(in the rows, 128 means zero)
Each row is followed by its class.
[106 133 162 153  99  89  89 129 190 141 128 132 128 117 124 130 110 141
 124  92 107 102 107 131 159 188 126 155 101 103  88 151 131  96 137 100
 155]
Biped
[ 98 141 150 147  91  83  93 107 200 134 125 138 121 112 141 133  94 152
 117 106  78 109 103 133 153 193 124 153 122 119 106 148 119 119 109 117
 153]
maner
[123 118 117 166 120  93  91 109 206 153 111 144 128 107 127 132  80 143
  85 111  68  87  72 135 134 174 125 154 120 123 106 105 114 138 127 115
 144]
dof
[114 146 138 149 202  95 138 115 141 146 121 135 128 105 119 146 105 134
  85 119 111  97 174 138 110 120 144 129 130  82 131 152 140 108 141 105
 118]
mape
[138 103 122 162 125 110 129 128 227 128 141 130 133 164 100 124 116 126
  95 117 131 123  89 119 125 175 105 151 121 126 139 134 125 137 159 126
 158]
nofiz
[ 99 106 112 157  95  94  86  97 202 133 117 155 140 118 117 147  49 119
  98 100  60 121  85 125 133 166 120 153 142 118 135 125  97 147 130 127
 155]
mape
[ 95 129 138 146  94  89  77 112 200 143 124 146 144 124 130 141  80 133
 107  97  64 130 110 125 163 210 123 154 135 117 105 162 121 126 141 111
 158]
mape
[133 119 127 141 123 120 132 130 246 111 145 130 136 165 103 124 108 124
 106 110 119 127 108 125 121 174 103 167 118 119 128 113 131 128 156 113
 148]
mape
[ 91 129 137 163 125  80  78  94 197 140  96 141 120 121 128 157  77 145
  97 121  79  88 108 134 130 193 115 137 138 101 113 146 126 116 131 127
 149]
feru
[132 148 111 154 199  92 136 100 148 154 124 138 149 101 122 140  80 131
  70 116  97 107 174 139  88 110 153 111 142  73 128 144 145 127 137 100
 111]
feru
[109 152 167 163 183  99 128 111 154 174  97 146 119  90 130 143 146 185
  79 135 106  30 129 149 118 124 136 132  87  89 121 127 141 100 138 107
 128]
dof
[123  97 146 206 118  96 146 149 246 108 129 126 104 178 108 106  87 131
  97 117 166  79 139 123 141 190  97 178 114 111 114  98 167 125 150 147
 153]
maner
[107 106 128 157  87  91  91 111 183 138 122 137 141 126 122 130  97 138
 116 114  71 125  73 131 150 183 125 137 124 117 111 132 129 129 124 116
 146]
Pef
[116 153 146 156 188  78 143 130 163 164 123 146 145 107 124 133 106 142
  82 118 112  84 176 144 112 128 148 108 113  74 122 135 161 107 151 101
 118]
Sem
[ 98 127 127 150 110 103 102 117 165 146 115 138 129 104 129 138  95 141
 114 120  80 103  96 138 145 177 125 130 129 113 105 137 128 132 106 120
 149]
Nadef
[117 129 186 151 168  91 125 118 237 171  64 132  77  66 113 134 134 153
  92 150  89  51  99 145  77  98 177 111 139 103 132  82 162 123  77 133
  91]
Pef
[124 145 150 157 175 129 137 144  92 163 111 111 127 100 183 101 105 139
 131 160 128  56 200 143 127 154 135  88 142  85 126 165 195 123 120 143
  92]
feru
[102 145 178 130 106 103  99 123 227 154 100 125 123 115 140 151 109 161
  84 122  88  77 141 141 154 206 115 137 150 117 111 145 158 116 125 135
 118]
Sem
[134 130 108 154 114 103 146 135 227 136 157 120 164 183  86 122  86 123
  84 115 140 163 133 126 160 219  92 135 133 111 123 139 145 151 177 135
 157]
Nadef
[118 123 145 144 117 100 102 120 231 115 134 154 130 170 102 120 120 122
 108 123 125 111 128 124 110 175  86 167 142 120 129 153 135 116 186 137
 153]
fur
[128 110 157 150 139 147 126 138 227 133 113 127 130 160  89 140 161 142
  94 161 141  77 121 129 122 197  64 127 119 127 145 139 150 113 161 150
 148]
mape
[ 80 126 131 172 123  83  89  97 185 151 103 139 116 106 103 170  87 153
  86 117  92  95  90 136 134 172 110 144 135 105 122 134 106 118 108 137
 164]
dof
[ 96 135 134 152  99  95  94 115 200 144 120 133 143 111 128 144  85 133
 115 111  76 127  92 130 160 197 127 137 124 112 112 142 116 134 125 121
 152]
Todem
[105 120 152 155  92  73  84 107 201 126 112 146 128 130 116 135  79 120
 113  94  95 125  88 128 143 178 125 167 136 124 109 131 108 112 154 131
 158]
ralef
[ 96 138 129 181 194  78 141 124 137 155 103 156 123 127 100 146 102 132
  96 102 114 105 174 166  99 125 148 105 124  63 114 131 150 106 136 120
 134]
Sem
[105 126 136 131 103  98  89 113 187 139 116 138 144 113 128 135  90 129
 115 102  72 131  92 133 154 188 129 134 140 123 107 148 116 130 125 125
 152]
ralef
[129 125 140 147 140  96 139 124 245 108 130 126 135 167 102 128 111 129
 104 123 143 123 127 126 130 181  89 157 134 124 149 141 137 123 161 136
 149]
Nadef
[131 123 119 156 126 113 135 126 232 133 141 123 133 141 102 127 109 123
  87 116 137 105 108 114 134 167 117 161 117 124 123 120 126 137 153 122
 155]
nofiz
[130 111 136 155 111 109 107 138 227 140 135 142 135 157  93 115 118 117
 107 110 124 139  99 118 132 190 106 158 124 130 119 150 133 131 164 131
 157]
feru
[ 88 131 161 152  87  94 105 115 184 137 111 130 131 113 134 139  95 144
 115  88  97  93 118 144 163 194 132 130 109 103  98 138 127 116 105 130
 159]
nofiz
[140 119 123 165 150 111 135 127 244 106 139 116 109 158  91 139 122 137
 113 145 163 101  71 119 126 163  84 158 114 129 133 113 131 113 143 143
 162]
maner
[123 160 138 127 167 123 171 164  28 132 168 118 157  57 157 118 141 120
 156 126 155 192 166 102 145  67 177 121 113 108 123 170 144 129  77  90
 103]
Todem
[123 130 109 164 176  86 148 124 146 160 142 134 147 130 107 129  97 134
  75 117 117 121 165 132 109 127 147 111 129  78 133 136 146 120 152 105
 121]
Sem
[122 120 136 149 121 119 127 134 232 120 137 138 134 149 103 135 129 131
 110 130 135 119  96 127 133 182 106 149 122 122 131 129 138 126 150 130
 145]
fur
[118 145 150 143 172  82 162 137 143 164 135 123 158  95 108 146 117 145
  93 125 127 105 148 131 139 124 151  84  96  73 129 132 154 112 134  99
 119]
nofiz
[133 120 114 173 130 107 122 127 220 130 142 131 120 154  87 143 107 123
 102 136 140 123  78 120 137 174 101 159 131 128 129 135 132 129 162 134
 162]
maner
[147 101  83 172 133 114 140 136 234 121 147 138 131 165  81 117  96 111
 104 123 124 153  84 121 121 171 111 159 119 121 117 100 127 151 167 130
 152]
maner
[127 152 153 152 213  93 135  91 215 147 103 143 141  88 128 125 118 169
  48 123  90  43 143 142 103 148 139 125  87  78 123 151 147 119 134 105
 124]
feru
[ 95 158 148 108 112  65  72 106 198 134 103 136 109 102 162 130  79 168
 113  79  55  89 127 143 142 203 125 157 107 104  82 172 114 120  93  87
 141]
dof
[116 147 151 159 194  88 145 136 124 167 124 121 126  81 117 148 114 140
  92 115 133  87 168 133 125 102 161 119 108  70 105 140 152 102 124  97
 121]
nofiz
[ 91 132 120 150 109  82  74 113 170 159 114 132 124  90 150 135  70 151
 116 105  86  80  97 114 163 185 133 144 119 112  94 167 120 123 101 109
 155]
feru
[103 128 145 141 109  92  77 109 202 140 110 140 123 108 132 139  96 143
 112 109  78  99 102 136 143 180 128 141 134 113 103 146 123 120 117 126
 144]
fur
[124 121 150 138 116 113 134 134 252 121 138 123 142 162  90 130 128 130
 111 123 133 130 111 128 138 190  92 150 115 118 140 133 135 123 160 132
 157]
Nadef
[126 111 125 159 139 125 123 119 213 124 128 133 131 162 100 129 119 120
  95 135 115 111 111 128 127 179  95 150 141 132 148 132 130 132 159 137
 150]
mape
[ 91 132 111 152 119  76 121 118 201 162 132 120 153 101 135 120  58 178
  87 132  82 105  87 117 148 224 113  86  86  66 108 146 126 149 100 128
 142]
Todem
[104 137 127 126 108 123  93 118 164 131 112 148 121 101 148 121  99 125
 141  99  60 123 130 142 115 140 145 140 130 103  87 117 122 139 106 102
 135]
Biped
[147 107 139 162 118 117 118 130 249 119 126 135 128 168 108 114 121 131
 102 127 120 109  93 124 118 180 103 152 120 124 136 123 146 136 166 116
 145]
Biped
[117 163 152 144 185  90 133 143  96 172 121 131 143  95 143 114  96 138
  95 123  97  72 187 144 170 153 146 106 122  88  95 169 183 126 141 100
 105]
mape
[107 144 117 124 107  95  99 111 172 129 132 140 143 116 126 135  93 135
 119 101  89 130 127 135 133 171 128 128 129 105 101 154 120 128 113 107
 142]
fur
[133  98 110 157 127 115 118 124 242 130 140 126 134 161 102 119 113 119
  99 120  97 142 107 127 116 187 111 160 123 111 131 122 129 140 158 112
 145]
Pef
[114 109 165 200 136  90 114 133 237 125 110 135 100 169  93 129 113 121
 100 130 186  73 124 118 117 184  88 163 133 121 130 135 152  92 168 164
 165]
feru
[140 116 118 152  79 116 130 127 251 129 141 134 168 168  85 123  99 121
  99 101 105 166 118 127 123 189 126 125 120 103 148 139 140 161 154 100
 152]
Biped
[104 146 161 156 173  73 148 124 121 141 121 130 131 112 113 143 108 134
 105 112 127  89 173 145 119 110 148 115 120  68 117 139 160  93 143 107
 119]
nofiz
[142 116 121 137 111 108 129 126 246 117 151 126 147 162 102 122 105 126
 110 105 118 150  88 124 133 181 114 156 107 119 137 134 123 139 156 107
 159]
Nadef
[113 126 133 142 110 100  82 114 197 148 105 142 139 111 132 138  92 142
 109 113  79 110 105 127 137 186 117 126 132 120 107 150 127 130 118 123
 144]
feru
[111 174 126 140 212  93 165 115 119 129 115 105 113  53 140 153  75 117
  85 127 132 104 191 131 118  99 187 145 160  79 119 141 151 124  96 105
  83]
ralef
[114 158 130 163 186  70 152 119 134 157 140 135 138 119 123 131  88 148
  95 114 120  93 181 142 128 120 140 117 117  71 129 154 150 113 143  99
 128]
maner
[123 156 137 122 185  86 142 120 160 155 139 137 170  98 120 149 119 158
  91 100  94 131 152 137 125 137 149 106  85  72 124 164 134 109 133  65
 120]
feru
[102 146 151 172 182  75 144 126 125 151 122 141 147 115 113 151  91 127
 100 109 129 111 176 145 122 118 144 105 121  65 131 151 148 101 150 112
 127]
Todem
[ 92 128 137 155 114  93 101 112 204 150 118 145 138 115 119 163 105 141
  95 112  87 122  96 137 146 198 122 134 123 115 131 140 108 117 129 125
 152]
Sem
[118 150 139 145 179  74 131 123 140 165 132 140 144 106 113 137 102 140
  81 108 114  94 166 135 126 118 140 122 118  88 131 157 140 111 148  94
 130]
dof
[119 114 152 176 113 112 118 136 153 147 122 143 148 175 126  75 133 139
 111 129 140  86 173 125 148 204  79 134 132 128 125 183 164 120 179 161
 148]
feru
[ 95 124 141 159  95 111 100 123 177 138 113 139 133 120 142 137 104 135
 118 106  87 116 123 144 146 193 133 127 123 112 113 133 130 126 105 128
 151]
Sem
[105 107 124 180  95  95 132 146 162 131 134 114 124 151 115 104  92 140
 121 119 146  93 136 121 139 184 111 147 106  93 125 144 155 125 123 123
 147]
dof
[128 151 134 146 186  85 156 118 173 155 119 130 146  98 127 140  86 154
  75 108 120 101 153 140 131 138 152  91 110  76 131 133 141 127 124 107
 111]
Biped
[126 124 132 154 102  92  87 108 209 120 122 148 143 126 124 109  96 134
 105 107 106 100 104 123 136 179 107 148 128 129  99 147 128 125 131 136
 159]
fur
[142 128 131 198 183 104 142 127  77 154 101 136 118  97 148 110 107 135
  94 133 133  87 150 137 116 105 162 119 123 107 123 137 150 136 117 123
 105]
Todem
[136  82 114 156 115 135 105 125 234 115 151 142 133 190  92 129 130  94
 112 123 122 165  79 118 112 170 108 162 144 133 138 129 129 130 194 134
 170]
Pef
[112 153 154 148 191 102 145 118 155 152 117 132 148 104 135 150 127 158
  76 147 131  79 173 124 126 143 133  97 127  91 135 156 168 108 137 114
 117]
feru
[ 92 117 116 146  99  92  91 115 160 149 120 143 139 123 106 159  84 117
 121  98  71 148 106 135 142 166 129 124 141 107 114 139 106 135 130 117
 158]
nofiz
[113 154 152  98 109 163  96 119 211 116 111 126 132  72 198 133 131 143
 167 148  80  93  84 112 149 124 135 148 132 156 133 126 126 154  81 127
 141]
Todem
[131 112 152 168 144 118 146 132 251 122 125 117 134 167  80 126 137 138
  86 143 149 106 129 128 128 186  85 151 120 110 133 115 156 119 170 148
 151]
Nadef
[107 135 140 135 110 104  79 102 211 144  96 118 126  88 137 129  99 150
 111 117  51 117  97 135 133 185 151 125 139 107  91 137 131 139  78 116
 148]
ralef
[126 152 147 148 111 111 136 132 226 121 156 131 147 141  98 122 143 141
 117 105 140 134 110 138 129 170 109 152 101 114 116 133 135 120 112 104
 160]
fur
[ 96 140 144 136  95 100  70 107 189 153 113 143 131  90 121 148 105 135
 117 100  76 120  87 125 150 177 141 151 126 123  96 165 113 120 114 114
 158]
feru
[ 84 166 175 129  88  76  77 109 202 156 114 138 126 103 113 125 105 137
 115 103 109  78 104 130 165 203 113 134 132 127  85 174 131  96 125 149
 165]
feru
[124 130 142 150 128  78 127 141 231 130 141 131 126 152 118 105  97 140
 107 101 139 103 120 125 150 185 115 154 114 113 105 130 146 118 145 122
 140]
fur
[115 117 137 162 138 116 131 132 227 121 131 139 127 160 100 138 133 133
  98 139 129 120  92 123 118 185  91 149 128 124 139 138 134 127 153 129
 148]
Todem
[126 122 123 170 116  99 127 121 219 121 146 136 128 164  95 123 110 130
 104 122 130 124  91 126 140 188  96 163 119 128 133 144 126 130 156 132
 165]
maner
[137 109 165 154  72 110 137 161 225 116 138 116 121 173 147  68 109 130
 126 104 129  95 134 126 143 206 121 168  95 123 125 132 161 139 141 107
 122]
Todem
[136 161 115 136 198  85 149 130  98 176 144 121 119  74 130 129  95 135
 102 129 109  98 148 139 126 102 161 114 118  91 132 157 133 125 118  90
  97]
maner
